Here is a tiny trained network, its code and every weight. The questions are about switching its units off for an input and a target symbol, where a switched-off unit gives its printed mean instead of its output.

import numpy as np


def w(rows, s, z=0):
    codes = np.array(rows[::2]) - 128.0
    scale = np.full(codes.shape[1], s)
    scale[-1] = z or s
    return codes * scale


def norm(h):
    return h / np.sqrt((h * h).mean(-1, keepdims=True) + 1e-5)


def f(y):
    return np.maximum(y, 0)


def softmax(a):
    e = np.exp(a - a.max(-1, keepdims=True))
    return e / e.sum(-1, keepdims=True)


def log_softmax(a):
    a = a - a.max(-1, keepdims=True)
    return a - np.log(np.exp(a).sum(-1, keepdims=True))


def net(x, mask):
    ids = ['γξπσφψ'.index(c) for c in x.split()]
    T = len(ids)
    res = E[ids] + P[:T]
    r = norm(res)
    for j in range(3):
        rows = slice(2 * j, 2 * j + 2)
        q, k, v = (r @ M[0][rows].T for M in (Q, K, V))
        z = softmax(np.where(np.tri(T) > 0, q @ k.T / 2**0.5, -1e9)) @ v
        o = O[0][rows]
        res = res + np.where(mask[j], z, o[:, -1]) @ o[:, :-1]
    y = f(norm(res) @ A[0][:, :-1].T + A[0][:, -1])
    res = res + np.where(mask[3:11], y, B[0][:, -1]) @ B[0][:, :-1]
    return log_softmax(norm(res)[-1] @ U[:, :-1].T + U[:, -1])


Q, K, V, O, A, B = {}, {}, {}, {}, {}, {}
E = w([
[159,144,141,186],'γ',
[150,6,124,139],'ξ',
[141,61,62,180],'π',
[176,101,144,131],'σ',
[121,116,108,137],'φ',
[144,179,48,108],'ψ',
],0.022)
P = w([
[65,10,35,109],'0',
[217,149,59,216],'1',
[32,30,99,100],'2',
[218,170,105,186],'3',
[28,62,114,86],'4',
[218,180,134,147],'5',
[31,84,125,73],'6',
[220,200,165,136],'7',
[34,115,137,64],'8',
[254,199,177,153],'9',
],0.0078)
Q[0] = w([
[107,73,147,44],'H0',
[50,138,137,124],'H0',
[152,167,96,27],'H1',
[34,120,129,10],'H1',
[58,136,147,2],'H2',
[158,167,158,116],'H2',
],0.013)
K[0] = w([
[45,163,236,112],'H0',
[54,105,93,125],'H0',
[161,110,4,82],'H1',
[178,38,56,239],'H1',
[84,9,98,183],'H2',
[100,166,70,72],'H2',
],0.011)
V[0] = w([
[161,142,245,108],'H0',
[12,73,154,95],'H0',
[249,128,168,113],'H1',
[103,14,190,155],'H1',
[203,102,72,82],'H2',
[152,125,135,210],'H2',
],0.011)
O[0] = w([
[127,30,133,207,19],'H0',
[254,73,147,102,3],'H0',
[207,74,126,173,146],'H1',
[91,65,241,107,165],'H1',
[64,232,91,238,211],'H2',
[83,193,165,40,246],'H2',
],0.0067,0.0071)
A[0] = w([
[48,77,47,104,6],'N0',
[207,198,186,189,150],'N1',
[148,35,125,144,100],'N2',
[17,174,221,79,34],'N3',
[158,117,136,1,2],'N4',
[200,127,240,161,84],'N5',
[116,222,78,131,170],'N6',
[40,85,74,146,104],'N7',
],0.01,0.0055)
B[0] = w([
[147,52,83,216,146],'N0',
[84,42,90,141,190],'N1',
[118,226,88,37,150],'N2',
[124,192,130,166,202],'N3',
[254,124,162,133,148],'N4',
[151,94,139,241,148],'N5',
[170,98,208,62,255],'N6',
[161,156,178,145,167],'N7',
],0.01,0.009)
U = w([
[117,129,136,152,15],'γ',
[30,58,127,59,156],'ξ',
[195,133,141,98,98],'π',
[52,77,56,161,253],'σ',
[1,179,178,95,118],'φ',
[134,203,16,162,91],'ψ',
],0.0094,0.0039)

Each question gives the input, a string of symbols that net reads in full, and the target symbol t.
The units are the heads (2 rows each of Q, K, V and O) and the neurons (one row each of A and B). Each row of codes is followed by its name. A weight is (code - 128) times the scale printed after its matrix; where a second scale follows, it is the last column's (O, A, B and U).
mask holds one flag per unit, heads first, then neurons. A switched-off unit (its flag False) gives its mean, the last column of its rows in O or B, instead of its output. The means were averaged over made-up inputs and are rounded, as every weight is.
A unit's drop is (log p(t) with every unit on - log p(t) with that unit switched off) / (log p(t) with every unit on - log p(t) with every unit switched off).
The circuit of an input: a set's keep is (log p(t) with only the set's units on - log p(t) with every unit switched off) / (log p(t) with every unit on - log p(t) with every unit switched off). Starting from all 11 units, units are removed one at a time, each time the one whose removal leaves the highest keep (on an exact tie, the one counted first), for as long as the keep stays at least 0.8.
units of the circuit, in order: the units of the circuit, biggest drop first
most important unit: the unit with the biggest drop
top k neurons: the k neurons with the biggest drops, biggest first
which heads matter: for each layer, one digit per head in row order, 1 if its drop is at least 0.15 and else 0, layers parted by /
drop of u: that unit's drop, to one decimal
input φ γ φ π γ φ σ, target π: which heads matter	101
input γ σ γ γ, target σ: most important unit	N1
input γ φ γ φ γ φ γ σ σ π, target σ: which heads matter	010
input ψ γ φ γ φ ξ, target φ: top 2 neurons	(N2, N1)
input φ φ σ, target π: which heads matter	100
input φ π φ φ γ σ γ σ σ σ, target σ: top 2 neurons	(N1, N6)
input φ φ φ γ ψ σ, target ψ: which heads matter	111
input φ π φ φ π γ ψ γ φ σ, target φ: units of the circuit, in order	(H1, H0)
input σ γ σ σ φ π, target φ: which heads matter	011
input φ ξ ξ γ φ φ φ ξ, target φ: which heads matter	010
input σ γ γ ψ γ φ, target ψ: which heads matter	011
input γ π γ γ π γ ξ π φ γ, target φ: units of the circuit, in order	(H1, N1)
input ξ π γ γ ξ π, target π: which heads matter	000
input γ π π γ γ γ ξ γ γ π, target π: which heads matter	101
input ξ σ γ σ ψ ξ, target ψ: most important unit	N6
input γ γ φ γ, target φ: which heads matter	101
input ψ π φ γ σ φ γ γ ψ γ, target ψ: which heads matter	011
input σ γ ψ φ γ ξ φ π, target φ: which heads matter	010
input φ γ φ ψ φ φ φ γ ψ, target π: which heads matter	101
input σ φ π σ γ γ ψ ξ, target ψ: most important unit	H1
input φ σ π γ ξ φ γ γ σ γ, target σ: top 2 neurons	(N1, N5)
input σ ξ ψ σ, target ψ: drop of H2	0.9
input π γ φ σ, target φ: drop of N4	0.0
input σ γ φ, target π: drop of N4	0.2
